How the nodes are linked:
j400: w>j572, o>j620
j388: w>j277, o>j845
j424: w>j756, o>j48
j814: w>j60, o>j847
j572: w>j740, o>j219
j821: w>j474, o>j288
j740: w>j850, o>j154
j790: w>j28, o>j923
j630: w>j815, o>j11
j850: w>j608, o>j792
j792: w>j154, o>j850
j871: w>j784, o>j870
j858: w>j48, o>j756
j48: w>j187, o>j424
j219: w>j620, o>j572
j288: w>j561, o>j821
j743: w>j792, o>j608
j474: w>j845, o>j277
j847: w>j58, o>j814
j784: w>j672, o>j169
j897: w>j424, o>j187
j815: w>j659, o>j417
j756: w>j871, o>j858
j870: w>j858, o>j871
j187: w>j995, o>j897
j171: w>j921, o>j759
j672: w>j71, o>j31
j923: w>j743, o>j790
j659: w>j599, o>j903
j620: w>j630, o>j400
j58: w>j576, o>j212
j212: w>j814, o>j58
j31: w>j169, o>j672
j845: w>j171, o>j388
j71: w>j212, o>j576
j995: w>j903, o>j599
j417: w>j11, o>j815
j759: w>j388, o>j171
j903: w>j417, o>j659
j277: w>j288, o>j474
j60: w>j759, o>j921
j11: w>j400, o>j630
j169: w>j870, o>j784
j921: w>j847, o>j60
j154: w>j219, o>j740
j561: w>j923, o>j28
j28: w>j821, o>j561
j608: w>j790, o>j743
j599: w>j897, o>j995
j576: w>j31, o>j71

The rows follow the links: the fewer symbols apart two nodes are, the more alike their rows tend to be.

Each row is also shifted at random along 4 hidden directions that mean nothing.

Some nodes, each with a row of numbers:
j672
[  38   27   49  -15   30  -17   48   -8  -32  -22  -37   14  -30    6  -14   35   -9   45   43    6   42   80    9    3  -13   40  -47   19  -46   61   22    7   55  -20  -35   -7   -4    2   -9   19   10   30  -42  -13   38   36   21  -19   16  -51    8   18]
j921
[  31   37   14    0  -11   28   12   -5    7   42   -9   36   23    3   10   17  -40  -23  -38   22   46    8  -20    0  -11   37   -6   46   -7   32   35  -38  -13   36   14   -4   18   11   59  -20   -8  -73   59  -36   22   12   30   -6  -19   14   10  -26]
j743
[ -38  -23  -11   35  -48   -9  -17   35   28   -9   14  -49  -41   -8   40  -54    8   18   25   12  -15  -28   10  -14    8  -28   24   -4   24  -27  -10  -13    4  -68  -28    5  -17  -30  -45   34   24   33  -49   -2  -12    0  -21   -7  -29   29  -20  -41]
j48
[ -32  -22   -6   33    8    6  -36  -16  -29  -81    5    9  -13   12   10  -13   64   35   39  -48  -37  -20  -49    6   -7  -37  -22   -5  -13  -89   15   -5   20 -117  -71   73  -80  -32  -83  -43   36   21  -19   40   -4   17  -35  -44   48  -11   -4  -12]
j474
[  28   32   11  -69   34    4   -9    6  -45  -21   26   34   79   -3   -3   -6  -59   14    1  -34   13   33   14  -20    1   17  -19    9  -13   24   29  -26   15   37  -48    5   32    3    0    6    1  -56   35   -8   47  -61   32    6   10  -54   40    5]
j756
[  37   53  -17  -51   45  -27   -2  -34   -3   10  -34   37   59  -39    2    0   16   52   34  -55   40  -10  -26   66  -15   11  -50   12    6  -13   19   11  -46   25   12  -24   22    4  -28   24  -34  -76   26   12   51    4   12   39  -28    3   -5   77]
j608
[   2   20  -39  -57    3  -34   -4   41   10    7   43  -25   28  -25   16  -18  -24   42   30    4   25   11   29  -31    2   -5  -11  -11    9   41  -19    1    0   66  -44  -78   68   26  -54   65  -30    0    6   -9   37  -32   -6   53   -9  -22   19   36]
j572
[   1  -26  -30  -40  -38   -5  -32   29   61   35    1  -18  -15   -8    7  -53   12  -41  -12    6  -29  -47   49   13  -15    2   16  -23   12  -13  -37   -6   -6   10   44  -37  -39   31    4   21  -28   21   -4   18  -54   34  -13   72  -31    0    2   39]
j60
[  -7  -12    1   65    2  -27   23   -7  -53    6  -24   40   34   70  -38   48  -36  -34    0  -15  -28   50    9  -13   72  -30    3  -19   37   28   10    5   58   18   -5   28   46  -36   48  -13   -5  -17   16   42  -19  -52   20  -68   52  -67   10   -6]
j850
[  47    9   28  -44    5  -22  -23   19    1   24  -13  -26    0  -34   27  -56  -15   35   25  -11    4    3   58   -5  -45    3  -30   -9   20   29  -19  -10  -12  -33    3  -13   -5   23  -30   53   23   10  -66   19    2   35   27   76  -18  -48   -1   52]
j219
[   0  -12   24  -37  -17   16  -44   -7  -23  -40   72  -43  -24  -57   21  -29   -5   12  -19    2  -21   -2    7  -15  -20   -6   26  -34  -16  -25  -42   -5  -66  -37  -30   41  -35   32  -44  -27   58   51  -50   -2   -4  -26  -21   18  -11   38   31  -34]
j11
[  15  -33   58    8   -2    9  -52  -62  -24   60  -16   -8   14   12  -30  -42    6  -56  -22  -38  -68  -31   40   43    2  -69   21  -66   48  -30  -47    4  -80  -58   68  104  -39    6   58  -48   33   -5  -21   39  -56    2   11   34   -3  -13  -11   24]
j821
[  35   18   37  -48   25  -13    5  -42  -58    6   31    5   25  -31  -15   14  -69   19  -11   -8   36   75   45  -22    4   14   -5   -9   -8   77  -18   13  -41   74  -16   -8   64   17    5   13   19  -10   -7  -21   41  -59   42   15   22  -35   33    5]
j903
[ -51  -53  -69    0  -11   25  -39   17   31   -4   92  -24  -52  -25   19    6   55  -71  -37   20  -37  -64   -4   16   37   28   22    7  -18  -43  -34   -9  -59   53    9  -39  -47   54    1  -54   23   34   30    4  -44   42  -55  -26   32   60   27  -48]
j792
[ -29  -30   15   23  -35  -16  -29  -31  -19    0   25  -53  -21  -13   21  -19    5   18   27   25    2   -3   17   -3   10  -62   38  -31   29  -16  -45   20  -55  -55   -1   31   -3  -23  -46   12   43   47  -64   -3  -18  -52   -3   -6  -20   34   -3  -22]
j759
[ -13  -20  -14   71  -13    4    1   14  -12   12  -22   33   18   73    2   25  -12  -55   12  -15  -30   -6    7  -15   52   -8  -20    3   30    5   19  -12   37  -10    3   30  -18  -21   32  -18   11  -35   40   24  -38  -14    4  -65   54  -62    7   -9]
j388
[ -30  -23  -51   69  -25  -21  -22  -24  -15   44   -4    6   30   23    1   14  -13  -75    1  -20  -29  -55  -21   31   70  -41   -9    7   68  -15    0    5  -51   14   42   17    7  -40   24  -19   21  -60   57   26  -35  -48  -10  -45   23  -10    2  -21]
j400
[ -14  -32   12   13  -33   11  -29   18   26   40  -10  -23  -25    3  -17  -42    2  -62  -31    9  -50  -37   41   -3   -3  -28   11  -36   27   -2  -39  -11   14  -24   66   12  -18   10   36   -4  -20   23  -18   28  -52   34    1   50   -9  -11  -24   12]
j630
[ -27   -5   11  -56    7   29  -44  -26  -20   -1   72    0   38  -18  -43  -20    2  -14  -58   -3  -48    6   36  -29  -15  -43   68  -71    0  -20  -35   22  -29   42    7   27   36   43   13  -23  -20   -4   18   21   -8  -90  -26   46   -1   46   15    0]
j858
[ -26  -14   -4   33   10   -3   10    1  -13  -79    3   -4  -48  -21   25    5   67   52   42    7   -2  -14  -67   10   -1   -8  -29   18  -47  -54    9   14   11  -64  -54   19  -40  -18  -78  -20   20   53  -27   10    6   34  -35  -65   24   17   -2  -35]
j288
[ -42  -37  -69   65  -58   -8   -9    3   48   48   29  -18  -31    9   30    2  -11  -51   -8   40   -2  -79  -40   21   54    3  -11   32   38  -20   -9  -14  -85    9   35  -24  -18  -20    7   -1   28   -6   32  -15  -46   16   -4  -37  -14   50   13  -47]

Where do the symbols, taken in turn from left to right, take each start?
Answers are names.
[ -35  -38  -15   25    1    2   -1  -17  -14  -43   49  -26  -60   -4   -4   23   46  -25   -8   14  -22  -11  -17    1   26    2   15   -8  -23  -27  -21   20  -32    4  -14   18  -28   21  -35  -68   34   54   -5    6  -47   15  -56  -44   33   19   24  -42]
o o w w: j903
[   0   -3   -9   18   32   -9   22   21  -32  -19   24   13  -30   16    1   47  -23  -16   25   14   31   20   -2    5   29   63  -48   36  -40   41   19   -3   14   25  -40  -20  -17   29    5  -31   38   17    6  -21    4   43    2  -72   59  -54   47  -30]
o w o: j212
[ -53  -45  -67   -4   -9    7  -35  -16   25    7   77   -3   20   -1   -9   -8   45  -74  -27   -5  -63  -67    1   23   37  -33   30  -23   37  -59  -32    3  -66   48   43   -9   -5   39   14  -25   -7    2   45   28  -53  -17  -38    3   18   25   18  -16]
w o w: j815
[  15   23   30   72  -16    8   43  -34   16   16  -77   16  -29   13    3   24    4   31    7   17   39   -3  -46   37  -17   19   -9   47   -4    1   29  -14  -20  -44   33   11  -14  -43   20   14    2  -21  -21  -33   15   46   24  -19  -38   47  -23  -15]
o w w w: j60
[ -29  -39   -5   32    3   16  -33   11   -7  -59   37   -7  -21   11  -24  -14   61  -30  -10  -32  -62  -24  -10   -8    4  -17    2  -24   -9  -69  -14    1   18  -64  -17   58  -76   20  -21  -52   19   27   -1   40  -36   25  -36  -35   38   -7    7  -14]
w w o: j815
[  39   43   15  -53   17   14   -9  -60    7   59  -16   21   45  -24  -32   -3   11   -3  -39  -35    0  -15    2   51  -24  -20    0   -2   10   -2   -7   23  -61   56   72   12   44   21   63   -8  -31  -65   31   15   18  -27   14   73  -29   39  -17   49]
w o o: j424
[ -38  -11  -11  -61  -15   32  -43   12   -7  -33   84  -24   32  -40   -1  -19   13    2  -42   11  -35  -10   10  -53  -23  -15   60  -35  -18  -27  -32   -1   -4   13  -19   -3    8   33  -28  -14  -13   17    7    3    5  -70  -33   33   -3   45   26  -19]
w w o: j417
[ -24   34  -21   59    3  -22   21  -19   -7  -14  -74   28   41   25    9    4   36   63   41  -38    4   -7  -78   25    8  -67  -26   16   30  -64   45    8   17  -57  -13   31   23  -97  -34   33  -47  -41    9   12   22  -39   -4  -26  -23   35  -52   33]
o w o: j576
[ -26  -26   -2   72  -47   10  -15   60   57    7  -21  -21  -32   14   41  -40   14    1    6   17  -15  -54  -17   -5    5  -10  -10   19   29  -43   28  -36    5 -114   -7   26  -78  -53  -33    6   47  -11  -23    8  -29   62  -13  -15  -22   23  -12  -36]
o o o o: j561
[  41   32   28  -43   31   24    1   13  -24  -10    6   27   52   -6   11   15  -50   -2  -13  -11   36   21    2  -26  -23   57  -10   19  -27   47   39  -30   28    3  -29   12   13   11   32    1   27  -67   33  -40   40    5   26  -11   16  -33   32  -24]
o w: j277
[  30  -17   14  -25  -31  -28  -31   18   23   49  -30  -37   -6   11  -18  -71  -10    7   19  -15  -52   -1   64   -6  -27  -46   16  -51   47   22  -27  -12   50  -25   44    9    6   -3   11   63  -39   11  -45   32  -30   18   11  102  -38  -43  -38   69]
o o w w: j608
[   1   43  -33   22   -6   24   17   45   57   12  -34   42   34   11   37    6   -7   -6  -19   14   34  -38  -57    7  -20   63  -25   52  -18    0   76  -32   35   10   -1  -32  -18  -10   46   23  -37  -71   66  -31   35   46   14   -6  -28   33    7  -17]
w o w o: j847
[ -26  -30  -16   76  -40   23   -8   86   61   -7  -69    6   -9   73    7  -35    1  -44   -9   16  -37  -30   -2  -38   18   -2    8    6   28  -19   40  -52  116  -71    7   22  -53  -39   29    5  -19  -19   -3    7  -58   34  -14  -34    5  -37  -39  -37]
w o w: j474
[  76   37  111   -3   19   29    3  -43  -33   43  -41   40   17    3    0   25  -83   -8  -43  -10   31   58   22  -19  -36   38    8    0  -12   64   32  -35   -2  -22   22   65    1   -8   83  -40   48  -54   -1  -31    8   11   72    3  -28  -47    1  -20]
o w w: j277
[  35   -7   38    3   41  -13   41  -58  -87   -7   -1    8  -23  -11    5   57  -36    6   32    1   39   52    0   21   30   24  -50   26  -33   53  -10   10  -67   29  -27   18    2   25    6  -21   80   28  -18  -13   13   16   26  -61   60  -51   38  -34]
o o o: j58
[   9   -5   21  -59   -1   60  -44   46   32  -45   21   27   31   -8  -33  -37   17  -10  -60  -27  -41   -3   22  -42  -58   25   57  -17  -30  -17   10  -34   71  -24  -13   20  -25   31   36  -25  -42  -26   16    3   -7   -5  -14   77  -20   16   -7    4]
w o o o: j903
[  34   33   17  -30   40  -29   27  -36  -42  -20  -40   26   -2  -14   -1   19    2   58   42  -21   53   49  -15   29  -33   27  -60   24  -16   25    7   22   -6    1  -24  -11    1    3  -23   14   -3   -4  -16  -13   35   27   10  -14    3  -42   12   42]
w w w: j212
